Each row has a name. Each piece below is followed by the name of the row it came from. Each question is about the rows just above it.

Fuguk: [162 101 155  88 104 172 147 168]
vifes: [ 88 157  97 174 158  76 103  86]
vogu: [118 116 124 125 153 113 102 109]
Zit: [ 99 151 102 167 147  87 115  96]
boluk: [128 108 133 113 145 120 107 116]
Temiz: [147 101 104 172  88 162 155 171]
malos: [124 126 153 113 102 112 129 117]
Dimus: [ 88 151  99 168 161  78  96  85]
mufe: [105 150 106 161 144  91 122  95]
Kolev: [ 90 154  94 175 156  78 106  88]
[167 147  87] : Zit
[147 101 104] : Temiz
[162 101 155  88 104 172 147] is in which row? : Fuguk
Where do [124 125 153 113 102] appear? : vogu
Where do [ 78 106] appear? : Kolev
The row with [144  91] is : mufe

neli: [144 112 141 164 130 105]
Depos: [119 144 111 135 145 119]
Rifo: [116 108 114 149 141 112]
sovu: [167  87 159 123 162 125]
geril: [111 135 119 144 138 127]
ruz: [100 150 109 107 137 169]
tov: [107 143 112 131  82 117]
[119 144 111 135] is in which row? : Depos
Where do [143 112] appear? : tov
[111 135 119 144 138 127] : geril
The row with [164 130] is : neli
Where do [111 135 145] appear? : Depos

tupam: [145 122 150 147]
Seron: [150  78 122 153]
Lilo: [ 90 122 180 131]
nuzig: [118 122 153  78]
rok: [150  78 127 153]
Kive: [100  91 122 180]
The row with [ 91 122 180] is : Kive
[150  78 127 153] : rok
[ 90 122 180] is in which row? : Lilo
[ 90 122 180 131] is in which row? : Lilo
[145 122] : tupam
Which row holds [ 78 122 153]? : Seron

Zedud: [126 127 128 127 127 129 129 126 132 131 126 117 129 133 123 128 128 111
 129 123 128 122 127 129 115 133 138 129 127 128 129 127 126 136 128 125
 126 117 142 126 123 118 137 125 125 125 128 128]
mon: [127 127 124 139 129 129 128 128 126 132 129 129 127 131 112 127  89 131
 129 129 118 136 127 130 125 106 112 127 128 125 126 129 128 130 128 128
 129 109 124 126 124 120 131 128 128 130 127 131]
Dupib: [129 126 120 131 129 127 127 130 132 118 131 126 128 128 122 129 129 123
 128 122 128 111 130 132 119 120 116 126 129 129 127 129 126 128 127 129
 127 129 134 132 129  93 129 129 130  99 126 129]
lusar: [130 128 128 153 127 129 128 130 120 129 125 134 129 125 120 127 136 129
 127 131 118  89 129 124 126 138 147 128 129 130 127 127 130 120 128 130
 127  80 131 125 126 108 144 126 127 132 127 128]
Which row holds [129 123 128 122 128 111]? : Dupib
Where do [129 126 120 131 129 127 127 130 132 118 131 126 128 128 122 129 129 123
 128 122 128 111 130 132 119 120 116 126 129 129 127 129 126 128 127 129
 127 129 134 132 129  93 129 129 130  99 126 129] appear? : Dupib
[127 136 129 127 131 118  89 129] : lusar
[130 128 128 153 127 129 128 130 120 129 125 134 129 125 120 127 136 129
 127 131 118  89 129 124 126 138 147 128 129 130 127 127 130 120 128 130
 127  80 131 125 126 108 144 126 127 132 127 128] : lusar
[125 126 117 142 126 123 118 137] : Zedud
[127 127 130 120 128 130 127] : lusar
Where do [130 128 128 153 127 129 128 130 120 129 125] appear? : lusar

tufim: [120 129 146 129 118]
beli: [120 139 109 116 116]
nafu: [145 139 109 116 110]
[145 139 109 116 110] is in which row? : nafu
[146 129] : tufim

salef: [115 129 119 107  84 107  95 102  93 142]
Lome: [120 126 125 111  88 111  96 107  98 133]
levaz: [135 134 140 113 137 124 133 144 142 132]
lal: [121 117 125 129 119 129 101 142 142 115]
votef: [120 135 149 102  98 110 113 117  93 147]
gulus: [114 134 116 113 112 116 126 101  96 143]
Lofil: [127 126 113 185 151 149 144 115 142 112]
Zut: [121 117 125 129 119 134 106 142 135 120]
[111  96 107  98] is in which row? : Lome
Which row holds [117 125 129 119 134 106]? : Zut
Which row holds [137 124 133]? : levaz

sumu: [136 145 115 118 131 111 130 107 123 136 130 115 129 141 110 124 108 130
 145 117 119 126 117 135  95 148 129 121 118 144 181 124]
fule: [136 145 115 118 131 111 130 107 123 136 130 115 129 141 110 124 108 130
 145 117 119 126 117 135  95 148 129 121 118 104  86 118]
Sop: [124 108 130 145 117 119 126 117 135  96 130 115 110 124 141 129 108 130
 145 117 119 126 117 135  95 116 129 121 118 144 181 124]
Dufo: [136 145 115 118 131 111 130 107 123 136 130 115 129 141 110 124 108 130
 145 117 119 126 117 135  95 116 138 151 153 118  90 123]
sovad: [129 145 134 138 131 137 129 160 119 111 139 136 122 127 141 132 122 142
 127 134 142 114 133 114 139 136 112 135 137 131 138 125]
The row with [136 145 115 118 131 111 130 107 123 136 130 115 129 141 110 124 108 130
 145 117 119 126 117 135  95 148 129 121 118 144 181 124] is : sumu
[110 124 141] : Sop
[136 145 115 118 131 111 130 107 123 136 130 115 129 141 110 124 108 130
 145 117 119 126 117 135  95 116 138 151 153 118  90 123] : Dufo

